Below are the code and all the weights of a small trained network. Each question names an input and a target symbol and asks about switching units off, where a switched-off unit gives its printed mean instead of its output.

import numpy as np


def w(rows, s, z=0):
    codes = np.array(rows[::2]) - 128.0
    scale = np.full(codes.shape[1], s)
    scale[-1] = z or s
    return codes * scale


def f(y):
    return np.maximum(y, 0)


def softmax(a):
    e = np.exp(a - a.max(-1, keepdims=True))
    return e / e.sum(-1, keepdims=True)


def log_softmax(a):
    a = a - a.max(-1, keepdims=True)
    return a - np.log(np.exp(a).sum(-1, keepdims=True))


def net(x, mask):
    ids = ['ΛΞΩαβγδεζηθμστφψ'.index(c) for c in x.split()]
    T = len(ids)
    res = E[ids] + P[:T]
    u = 0
    for l in range(3):
        r = res
        for j in range(2):
            rows = slice(3 * j, 3 * j + 3)
            q, k, v = (r @ M[l][rows].T for M in (Q, K, V))
            z = softmax(np.where(np.tri(T) > 0, q @ k.T / 3**0.5, -1e9)) @ v
            o = O[l][rows]
            res = res + np.where(mask[u + j], z, o[:, -1]) @ o[:, :-1]
        u += 2
        y = f(res @ A[l][:, :-1].T + A[l][:, -1])
        res = res + np.where(mask[u : u + 4], y, B[l][:, -1]) @ B[l][:, :-1]
        u += 4
    return log_softmax(res[-1] @ U[:, :-1].T + U[:, -1])


Q, K, V, O, A, B = {}, {}, {}, {}, {}, {}
E = w([
[152,163,101,126,127,154,136,100],'Λ',
[147,206,132,173,70,126,249,169],'Ξ',
[95,154,208,166,40,101,194,162],'Ω',
[158,246,103,127,84,80,149,234],'α',
[169,148,137,164,105,154,141,153],'β',
[78,106,102,101,92,56,71,106],'γ',
[175,121,79,102,127,145,166,141],'δ',
[186,96,145,214,84,165,175,182],'ε',
[184,173,48,123,110,137,103,147],'ζ',
[129,69,158,42,46,134,200,192],'η',
[141,135,73,115,169,119,135,95],'θ',
[131,158,29,98,132,101,106,97],'μ',
[167,82,40,88,114,120,116,166],'σ',
[138,94,70,106,123,135,104,101],'τ',
[128,112,30,5,93,49,73,106],'φ',
[165,139,94,188,105,120,166,246],'ψ',
],0.018)
P = w([
[86,159,134,94,166,165,87,124],'0',
[216,67,213,125,140,71,101,148],'1',
[61,139,107,114,178,123,178,111],'2',
[80,104,116,161,71,177,117,185],'3',
[214,86,188,117,112,47,104,141],'4',
[67,135,93,121,155,105,173,98],'5',
[88,98,101,169,50,158,107,183],'6',
[210,79,181,110,91,34,105,145],'7',
[75,137,84,137,132,91,171,91],'8',
[89,95,91,171,28,150,102,183],'9',
[205,75,185,92,75,17,103,148],'10',
[84,133,77,149,112,74,169,80],'11',
[89,85,82,168,4,138,94,188],'12',
[213,75,219,98,129,55,98,151],'13',
],0.016)
Q[0] = w([
[176,188,54,103,155,110,166,201],'0.h1',
[120,185,85,138,101,117,225,218],'0.h1',
[142,21,173,255,154,164,108,37],'0.h1',
[65,158,145,90,107,157,100,177],'0.h2',
[127,147,168,125,193,171,94,117],'0.h2',
[181,116,97,135,90,147,123,117],'0.h2',
],0.0067)
K[0] = w([
[107,194,17,74,178,188,168,158],'0.h1',
[111,135,74,135,111,233,156,150],'0.h1',
[174,18,223,245,247,84,121,74],'0.h1',
[196,142,116,160,118,89,145,81],'0.h2',
[152,120,161,153,223,152,96,171],'0.h2',
[1,158,172,138,166,57,129,151],'0.h2',
],0.006)
V[0] = w([
[63,163,95,124,114,108,133,114],'0.h1',
[173,119,68,132,140,99,135,111],'0.h1',
[249,153,148,94,106,103,173,67],'0.h1',
[62,185,136,104,218,255,68,157],'0.h2',
[50,153,128,72,161,194,179,119],'0.h2',
[80,179,137,90,21,64,142,144],'0.h2',
],0.0045)
O[0] = w([
[135,74,136,152,145,155,128,75,163],'0.h1',
[126,114,110,129,85,184,198,163,166],'0.h1',
[97,162,31,107,159,99,133,140,100],'0.h1',
[81,106,219,1,194,154,115,109,14],'0.h2',
[106,88,158,95,160,141,113,146,103],'0.h2',
[114,119,139,139,2,101,253,136,255],'0.h2',
],0.0054,0.0034)
A[0] = w([
[112,125,253,255,110,83,127,181,2],'0.n1',
[214,66,228,208,104,132,145,193,152],'0.n2',
[14,150,72,142,63,163,100,157,192],'0.n3',
[68,46,90,62,156,106,178,92,83],'0.n4',
],0.0061,0.0053)
B[0] = w([
[133,104,99,2,136,172,142,101,175],'0.n1',
[105,160,96,149,150,86,80,80,254],'0.n2',
[111,169,154,163,24,164,65,129,241],'0.n3',
[101,125,79,247,132,77,134,204,159],'0.n4',
],0.0094,0.0083)
Q[1] = w([
[176,181,112,134,101,148,126,200],'1.h1',
[120,157,118,49,142,126,35,146],'1.h1',
[73,80,156,100,57,196,85,140],'1.h1',
[166,105,135,157,70,166,86,219],'1.h2',
[205,174,146,56,190,101,183,90],'1.h2',
[129,108,198,73,84,216,2,134],'1.h2',
],0.011)
K[1] = w([
[188,130,150,161,90,73,111,116],'1.h1',
[140,174,162,104,119,112,8,140],'1.h1',
[59,136,102,97,38,79,128,141],'1.h1',
[143,140,149,136,61,34,160,162],'1.h2',
[152,115,149,115,233,212,66,171],'1.h2',
[73,184,193,50,75,38,118,183],'1.h2',
],0.011)
V[1] = w([
[149,112,166,135,121,89,121,148],'1.h1',
[148,138,138,144,156,163,151,146],'1.h1',
[99,157,168,96,184,21,95,150],'1.h1',
[121,122,199,210,170,97,108,195],'1.h2',
[113,72,127,172,121,136,108,2],'1.h2',
[188,169,68,178,165,144,76,188],'1.h2',
],0.0092)
O[1] = w([
[82,82,120,153,102,127,92,156,145],'1.h1',
[45,81,211,39,158,127,185,142,1],'1.h1',
[42,78,105,21,44,78,99,73,64],'1.h1',
[3,51,197,107,134,79,211,63,40],'1.h2',
[150,143,59,195,111,228,138,34,82],'1.h2',
[120,125,107,146,223,31,170,130,195],'1.h2',
],0.0062,0.0049)
A[1] = w([
[61,191,108,146,111,94,172,97,2],'1.n1',
[148,132,169,31,203,250,122,199,55],'1.n2',
[83,254,171,158,243,168,65,60,162],'1.n3',
[175,133,131,202,101,102,105,134,169],'1.n4',
],0.0099,0.0075)
B[1] = w([
[222,165,155,158,147,153,77,133,143],'1.n1',
[141,115,140,93,244,158,132,233,134],'1.n2',
[104,179,216,171,126,78,88,2,139],'1.n3',
[95,76,148,66,129,115,168,93,254],'1.n4',
],0.012,0.019)
Q[2] = w([
[48,111,149,143,105,207,163,159],'2.h1',
[97,157,96,212,53,139,123,147],'2.h1',
[87,124,55,252,147,144,104,127],'2.h1',
[127,87,173,106,121,122,158,102],'2.h2',
[57,142,100,194,86,148,134,141],'2.h2',
[184,128,185,96,105,123,74,139],'2.h2',
],0.013)
K[2] = w([
[123,163,172,133,33,86,250,154],'2.h1',
[216,109,101,145,17,65,185,86],'2.h1',
[134,56,30,233,143,111,199,85],'2.h1',
[140,67,195,45,148,151,158,91],'2.h2',
[177,126,81,217,1,64,196,113],'2.h2',
[220,130,194,121,94,124,44,179],'2.h2',
],0.0088)
V[2] = w([
[126,149,83,67,115,166,1,154],'2.h1',
[116,98,239,107,87,125,147,95],'2.h1',
[209,238,114,128,111,109,128,122],'2.h1',
[90,105,134,247,92,202,82,143],'2.h2',
[108,78,136,94,80,27,168,57],'2.h2',
[220,134,154,125,85,73,101,196],'2.h2',
],0.0097)
O[2] = w([
[78,92,19,201,142,132,67,110,239],'2.h1',
[66,166,193,93,77,161,2,190,218],'2.h1',
[128,89,165,228,88,81,161,159,147],'2.h1',
[78,3,168,149,172,110,73,72,39],'2.h2',
[89,166,90,155,210,108,129,147,254],'2.h2',
[210,252,141,114,99,12,62,88,171],'2.h2',
],0.009,0.0057)
A[2] = w([
[154,151,109,175,115,91,55,11,100],'2.n1',
[75,116,126,161,104,205,132,145,2],'2.n2',
[123,107,80,82,107,84,122,130,155],'2.n3',
[93,160,139,204,171,71,172,134,75],'2.n4',
],0.011,0.0047)
B[2] = w([
[99,82,171,115,186,175,123,182,254],'2.n1',
[246,124,73,123,130,81,213,94,168],'2.n2',
[141,161,152,167,172,162,143,87,235],'2.n3',
[176,121,135,68,79,136,69,126,196],'2.n4',
],0.013,0.019)
U = w([
[89,91,107,108,123,107,131,44,207],'Λ',
[56,180,85,191,115,229,145,132,254],'Ξ',
[126,120,183,144,171,160,206,125,109],'Ω',
[125,114,100,74,131,181,191,221,116],'α',
[64,105,134,62,137,104,169,183,170],'β',
[129,140,159,69,137,225,128,105,21],'γ',
[107,154,121,79,165,102,146,65,152],'δ',
[156,102,189,106,133,92,118,61,72],'ε',
[145,144,163,167,152,160,145,187,65],'ζ',
[105,114,85,134,102,63,88,152,209],'η',
[165,125,89,125,149,153,107,145,71],'θ',
[106,142,164,238,88,165,174,169,216],'μ',
[164,73,101,115,65,222,117,180,37],'σ',
[177,182,150,166,102,254,122,67,40],'τ',
[84,141,84,49,51,223,76,81,164],'φ',
[100,92,154,135,126,158,125,141,118],'ψ',
],0.0079)

Each question gives the input, a string of symbols that net reads in full, and the target symbol t.
The units are the heads (3 rows each of Q, K, V and O) and the neurons (one row each of A and B). Each row of codes is followed by its name. A weight is (code - 128) times the scale printed after its matrix; where a second scale follows, it is the last column's (O, A, B and U).
mask holds one flag per unit, layer by layer, with each layer's heads first. A switched-off unit (its flag False) gives its mean, the last column of its rows in O or B, instead of its output. The means were averaged over made-up inputs and are rounded, as every weight is.
A unit's drop is (log p(t) with every unit on - log p(t) with that unit switched off) / (log p(t) with every unit on - log p(t) with every unit switched off).
The circuit of an input: a set's keep is (log p(t) with only the set's units on - log p(t) with every unit switched off) / (log p(t) with every unit on - log p(t) with every unit switched off). Starting from the 12 units with the biggest drops (on a tie, the unit counted first), units are removed one at a time, each time the one whose removal leaves the highest keep (on an exact tie, the one counted first), for as long as the keep stays at least 0.8.
units of the circuit, in order: the units of the circuit, biggest drop first
unit that matters most: the unit with the biggest drop
top k neurons: the k neurons with the biggest drops, biggest first
top k neurons in layer l: the k neurons of layer l with the biggest drops, biggest first
heads that matter: for each layer, one digit per head in row order, 1 if its drop is at least 0.15 and else 0, layers parted by /
input μ δ Ω φ ε σ δ ζ, target η: top 2 neurons in layer 0 => [0.n1, 0.n4]
input η ε ε ψ Ω β Ξ ε δ, target α: units of the circuit, in order => [2.h1, 2.h2]
input μ δ β Ω τ τ τ β δ β φ Λ β, target Ξ: top 2 neurons => [1.n4, 2.n4]
input Ω ε μ Ω ζ Ξ ψ, target μ: units of the circuit, in order => [0.n1, 2.h1, 1.n1, 0.n3]
input ε ψ ε γ α δ ε φ φ Ξ ψ Ω α, target η: top 3 neurons in layer 0 => [0.n3, 0.n1, 0.n2]
input δ Λ σ ε θ Ξ β σ, target τ: unit that matters most => 2.h2
input ζ α θ β ε φ δ Λ η ε, target φ: units of the circuit, in order => [2.h1, 1.h2, 2.n1]
input ψ σ β ζ γ ζ β α ζ γ ε Λ β, target Λ: units of the circuit, in order => [0.n3, 2.h2, 0.n1, 1.h2]
input Ξ α τ φ α Λ Ξ φ, target ε: heads that matter => 01 / 11 / 11
input μ η Ξ α τ σ γ, target Λ: top 4 neurons => [1.n4, 2.n2, 0.n3, 0.n1]
input ψ β τ σ η Ξ ψ Ξ τ δ τ τ τ Ω, target δ: heads that matter => 00 / 01 / 10
input τ φ θ Ξ γ β, target φ: top 3 neurons in layer 2 => [2.n4, 2.n3, 2.n2]
input Λ τ ζ φ ζ, target σ: units of the circuit, in order => [2.h2, 0.h2, 1.n2]
input β γ σ σ Λ, target φ: units of the circuit, in order => [0.h2, 2.h1, 1.h1]
input ψ σ σ τ φ β Λ δ η σ, target φ: units of the circuit, in order => [2.h1, 2.n1, 0.n3]
input Λ ζ ζ, target Ξ: top 3 neurons => [1.n4, 0.n2, 0.n3]
input φ η Λ, target γ: units of the circuit, in order => [1.n3, 2.n1, 2.n4]
input Ξ η Ω θ μ, target ε: top 2 neurons in layer 0 => [0.n2, 0.n1]
input φ β δ γ α β ζ, target η: unit that matters most => 1.h2
input ψ δ φ ζ Λ ζ φ β θ, target ε: units of the circuit, in order => [2.h1, 1.h2, 1.n3]
input θ φ φ η φ β ε γ γ φ μ, target α: units of the circuit, in order => [2.h2, 0.h2]
input α Ξ φ ζ γ Ξ φ η, target ζ: heads that matter => 01 / 01 / 11
input σ θ ψ μ α ζ Ξ δ η δ φ, target Ω: top 2 neurons in layer 0 => [0.n2, 0.n3]
input ζ φ Ξ Λ φ Ξ Ω ε σ μ δ α Ξ Ξ, target μ: units of the circuit, in order => [2.h1, 1.n3]
input σ μ ε δ ζ τ η δ ζ β ε σ ε, target φ: units of the circuit, in order => [1.n4, 2.h1]
input β η Ω η ζ σ ψ ε μ, target σ: top 2 neurons => [2.n4, 1.n1]
input δ φ δ τ, target Ξ: units of the circuit, in order => [2.h2, 2.n4]
input ε τ δ δ β γ, target ψ: top neuron in layer 1 => [1.n1]
input Ω δ φ θ α ε δ φ ζ Λ, target Ξ: units of the circuit, in order => [2.n4, 1.h1, 2.h1]
